Here is a tiny trained network, its code and every weight. The questions are about switching its units off for an input and a target symbol, where a switched-off unit gives its printed mean instead of its output.

import numpy as np


def w(rows, s, z=0):
    codes = np.array(rows[::2]) - 128.0
    scale = np.full(codes.shape[1], s)
    scale[-1] = z or s
    return codes * scale


def f(y):
    return y / 2 * (1 + np.tanh(0.7978845608 * (y + 0.044715 * y**3)))


def softmax(a):
    e = np.exp(a - a.max(-1, keepdims=True))
    return e / e.sum(-1, keepdims=True)


def log_softmax(a):
    a = a - a.max(-1, keepdims=True)
    return a - np.log(np.exp(a).sum(-1, keepdims=True))


def net(x, mask):
    ids = ['αδεζλω'.index(c) for c in x.split()]
    T = len(ids)
    res = E[ids] + P[:T]
    u = 0
    for l in range(3):
        r = res
        for j in range(3):
            rows = slice(3 * j, 3 * j + 3)
            q, k, v = (r @ M[l][rows].T for M in (Q, K, V))
            z = softmax(np.where(np.tri(T) > 0, q @ k.T / 3**0.5, -1e9)) @ v
            o = O[l][rows]
            res = res + np.where(mask[u + j], z, o[:, -1]) @ o[:, :-1]
        u += 3
        y = f(res @ A[l][:, :-1].T + A[l][:, -1])
        res = res + np.where(mask[u : u + 4], y, B[l][:, -1]) @ B[l][:, :-1]
        u += 4
    return log_softmax(res[-1] @ U[:, :-1].T + U[:, -1])


Q, K, V, O, A, B = {}, {}, {}, {}, {}, {}
E = w([
[149,156,128,223,107],'α',
[95,102,186,210,63],'δ',
[48,45,150,112,186],'ε',
[110,251,166,64,91],'ζ',
[161,107,233,155,187],'λ',
[93,180,75,93,171],'ω',
],0.017)
P = w([
[100,216,182,226,73],'0',
[105,156,188,238,145],'1',
[104,109,199,203,142],'2',
[155,54,186,155,131],'3',
[189,20,173,114,111],'4',
[232,2,173,57,67],'5',
],0.0058)
Q[0] = w([
[154,50,107,252,103],'L0H1',
[152,98,123,98,197],'L0H1',
[101,153,137,145,129],'L0H1',
[105,105,126,144,46],'L0H2',
[115,64,124,112,117],'L0H2',
[154,188,62,100,165],'L0H2',
[173,131,166,87,158],'L0H3',
[141,94,243,185,92],'L0H3',
[125,90,81,66,104],'L0H3',
],0.012)
K[0] = w([
[191,15,145,182,115],'L0H1',
[44,136,54,126,181],'L0H1',
[158,149,189,125,158],'L0H1',
[72,87,107,105,76],'L0H2',
[61,125,161,85,199],'L0H2',
[112,205,155,206,133],'L0H2',
[254,137,142,133,221],'L0H3',
[126,17,100,92,178],'L0H3',
[128,244,57,100,137],'L0H3',
],0.0093)
V[0] = w([
[100,92,161,62,172],'L0H1',
[165,118,88,134,192],'L0H1',
[195,69,132,194,162],'L0H1',
[2,112,64,119,196],'L0H2',
[195,62,113,125,175],'L0H2',
[82,72,63,141,125],'L0H2',
[167,61,196,104,103],'L0H3',
[189,168,158,162,87],'L0H3',
[112,135,58,54,138],'L0H3',
],0.0077)
O[0] = w([
[3,235,164,89,132,75],'L0H1',
[165,94,153,66,163,99],'L0H1',
[146,54,209,159,153,180],'L0H1',
[61,98,109,74,5,78],'L0H2',
[185,108,164,43,96,104],'L0H2',
[129,99,96,111,20,98],'L0H2',
[67,204,186,115,235,162],'L0H3',
[36,139,115,163,181,178],'L0H3',
[140,70,185,97,82,10],'L0H3',
],0.0055,0.011)
A[0] = w([
[141,213,109,178,141,44],'L0N1',
[130,196,133,103,98,124],'L0N2',
[171,126,156,135,222,254],'L0N3',
[200,3,124,221,84,252],'L0N4',
],0.0068,0.00089)
B[0] = w([
[127,254,188,136,76,220],'L0N1',
[78,141,111,148,56,121],'L0N2',
[103,247,156,79,149,247],'L0N3',
[220,146,72,142,63,255],'L0N4',
],0.0066,0.0093)
Q[1] = w([
[61,166,98,155,130],'L1H1',
[153,65,129,143,120],'L1H1',
[2,122,137,155,164],'L1H1',
[174,144,117,158,167],'L1H2',
[157,193,112,184,155],'L1H2',
[129,249,121,145,161],'L1H2',
[186,63,132,105,137],'L1H3',
[143,113,113,125,151],'L1H3',
[100,126,174,132,82],'L1H3',
],0.0087)
K[1] = w([
[136,136,50,92,139],'L1H1',
[164,120,165,200,126],'L1H1',
[124,121,35,111,100],'L1H1',
[88,111,133,82,144],'L1H2',
[86,120,131,2,165],'L1H2',
[99,59,87,55,131],'L1H2',
[188,146,131,109,102],'L1H3',
[156,120,93,144,133],'L1H3',
[125,149,123,61,136],'L1H3',
],0.0089)
V[1] = w([
[118,115,162,145,72],'L1H1',
[154,141,181,155,130],'L1H1',
[182,149,179,119,65],'L1H1',
[76,78,114,70,147],'L1H2',
[131,142,3,152,208],'L1H2',
[81,167,97,145,142],'L1H2',
[116,192,147,111,161],'L1H3',
[155,156,110,156,188],'L1H3',
[158,157,149,89,102],'L1H3',
],0.0065)
O[1] = w([
[165,154,202,133,108,128],'L1H1',
[173,158,151,187,159,200],'L1H1',
[125,254,180,145,164,161],'L1H1',
[167,39,164,73,116,11],'L1H2',
[16,43,114,166,180,144],'L1H2',
[115,101,153,176,156,185],'L1H2',
[140,169,136,173,113,199],'L1H3',
[79,129,129,204,169,212],'L1H3',
[119,151,67,165,133,126],'L1H3',
],0.0054,0.012)
A[1] = w([
[133,117,82,140,2,254],'L1N1',
[104,111,106,157,60,158],'L1N2',
[99,99,92,153,178,76],'L1N3',
[117,91,58,78,60,165],'L1N4',
],0.0088,0.0023)
B[1] = w([
[33,227,64,186,255,251],'L1N1',
[125,85,2,207,189,247],'L1N2',
[156,111,35,116,175,234],'L1N3',
[136,135,72,226,236,145],'L1N4',
],0.0059,0.0017)
Q[2] = w([
[139,165,198,62,128],'L2H1',
[140,70,54,2,67],'L2H1',
[220,132,143,160,77],'L2H1',
[196,109,107,127,9],'L2H2',
[205,121,65,166,108],'L2H2',
[119,58,97,12,132],'L2H2',
[73,158,104,72,156],'L2H3',
[110,142,133,112,138],'L2H3',
[81,132,159,104,159],'L2H3',
],0.01)
K[2] = w([
[148,190,165,166,128],'L2H1',
[112,198,127,213,174],'L2H1',
[73,43,228,148,67],'L2H1',
[115,135,61,255,35],'L2H2',
[94,70,116,146,69],'L2H2',
[98,139,123,235,165],'L2H2',
[78,189,177,78,194],'L2H3',
[128,137,159,100,142],'L2H3',
[46,97,179,128,177],'L2H3',
],0.0082)
V[2] = w([
[7,72,149,148,143],'L2H1',
[89,53,173,80,78],'L2H1',
[67,141,13,123,232],'L2H1',
[158,65,142,165,254],'L2H2',
[107,122,135,161,106],'L2H2',
[241,95,76,201,73],'L2H2',
[165,113,177,185,115],'L2H3',
[180,165,168,97,160],'L2H3',
[65,170,159,76,161],'L2H3',
],0.0073)
O[2] = w([
[60,96,181,179,170,123],'L2H1',
[117,174,111,236,145,6],'L2H1',
[133,8,139,123,115,175],'L2H1',
[139,155,201,153,1,175],'L2H2',
[160,122,138,126,136,142],'L2H2',
[171,82,111,231,152,106],'L2H2',
[120,103,137,108,175,182],'L2H3',
[116,122,94,184,144,147],'L2H3',
[163,79,128,143,102,123],'L2H3',
],0.0085,0.026)
A[2] = w([
[74,178,92,93,75,158],'L2N1',
[179,123,186,77,111,172],'L2N2',
[254,69,84,148,88,88],'L2N3',
[125,163,183,230,184,2],'L2N4',
],0.008,0.0035)
B[2] = w([
[163,80,184,105,217,164],'L2N1',
[28,175,92,138,100,231],'L2N2',
[2,182,70,197,152,196],'L2N3',
[242,129,70,100,81,244],'L2N4',
],0.0086,0.011)
U = w([
[254,98,176,83,92,180],'α',
[65,185,46,135,82,81],'δ',
[90,72,163,114,132,253],'ε',
[144,137,132,52,233,104],'ζ',
[110,201,179,86,71,42],'λ',
[138,133,70,33,54,94],'ω',
],0.0056,0.0034)

Each question gives the input, a string of symbols that net reads in full, and the target symbol t.
The units are the heads (3 rows each of Q, K, V and O) and the neurons (one row each of A and B). Each row of codes is followed by its name. A weight is (code - 128) times the scale printed after its matrix; where a second scale follows, it is the last column's (O, A, B and U).
mask holds one flag per unit, layer by layer, with each layer's heads first. A switched-off unit (its flag False) gives its mean, the last column of its rows in O or B, instead of its output. The means were averaged over made-up inputs and are rounded, as every weight is.
A unit's drop is (log p(t) with every unit on - log p(t) with that unit switched off) / (log p(t) with every unit on - log p(t) with every unit switched off).
The circuit of an input: a set's keep is (log p(t) with only the set's units on - log p(t) with every unit switched off) / (log p(t) with every unit on - log p(t) with every unit switched off). Starting from the 12 units with the biggest drops (on a tie, the unit counted first), units are removed one at a time, each time the one whose removal leaves the highest keep (on an exact tie, the one counted first), for as long as the keep stays at least 0.8.
circuit, biggest first: the units of the circuit, biggest drop first
unit that matters most: the unit with the biggest drop
top k neurons: the k neurons with the biggest drops, biggest first
top k neurons in layer l: the k neurons of layer l with the biggest drops, biggest first
heads that matter: for each layer, one digit per head in row order, 1 if its drop is at least 0.15 and else 0, layers parted by /
drop of u: that unit's drop, to one decimal
input α δ ω, target ε: unit that matters most : L2H1
input α δ ω α α, target ε: heads that matter : 001 / 110 / 100
input α ε α α δ, target δ: top 3 neurons : [L0N4 L1N2 L0N3]
input α α α, target δ: circuit, biggest first : [L2N3 L0H1 L0N4 L2H2]
input λ ζ α α, target ζ: top 2 neurons in layer 1 : [L1N1 L1N2]
input δ α α, target α: top 2 neurons : [L2N4 L2N2]
input ε α α λ α ε, target λ: circuit, biggest first : [L0H1 L2H2 L0N4]
input λ α λ α α ζ, target ζ: heads that matter : 100 / 000 / 010
input ε α α ε, target ω: heads that matter : 111 / 001 / 100
input α α α α δ, target α: heads that matter : 001 / 000 / 110
input δ ζ α ω ε α, target α: circuit, biggest first : [L2H1 L2N4 L2N2 L2N3]
input α ζ α δ λ, target λ: heads that matter : 000 / 000 / 010
input ω α ζ α α, target ζ: top 2 neurons : [L0N4 L1N4]
input α ζ ζ ω ω δ, target ε: unit that matters most : L2H1
input α ζ α δ δ, target α: top 2 neurons : [L0N1 L0N2]
input α α λ ε ω, target ω: heads that matter : 110 / 110 / 110
input α ε α α ε, target ω: circuit, biggest first : [L0H2 L1H3]
input α ε ω, target ω: top 2 neurons : [L0N4 L0N3]
input α λ α δ, target λ: heads that matter : 101 / 000 / 010
input α α α ζ ω ζ, target ε: unit that matters most : L0H1
input λ δ α δ ω δ, target ε: top 2 neurons : [L1N1 L2N4]
input δ α ζ, target ζ: top 2 neurons : [L2N1 L0N1]
input ε α α α ε λ, target λ: top 2 neurons in layer 2 : [L2N2 L2N4]
input ζ α ω ζ λ, target ε: top 3 neurons in layer 0 : [L0N2 L0N4 L0N3]
input λ λ α ζ δ, target ζ: drop of L0N2 : 0.1
input λ ε δ α α δ, target δ: drop of L2H3 : 0.0
input λ α α ω λ, target ε: drop of L0H3 : 0.4
input ζ ω α, target ε: drop of L0H3 : 0.3
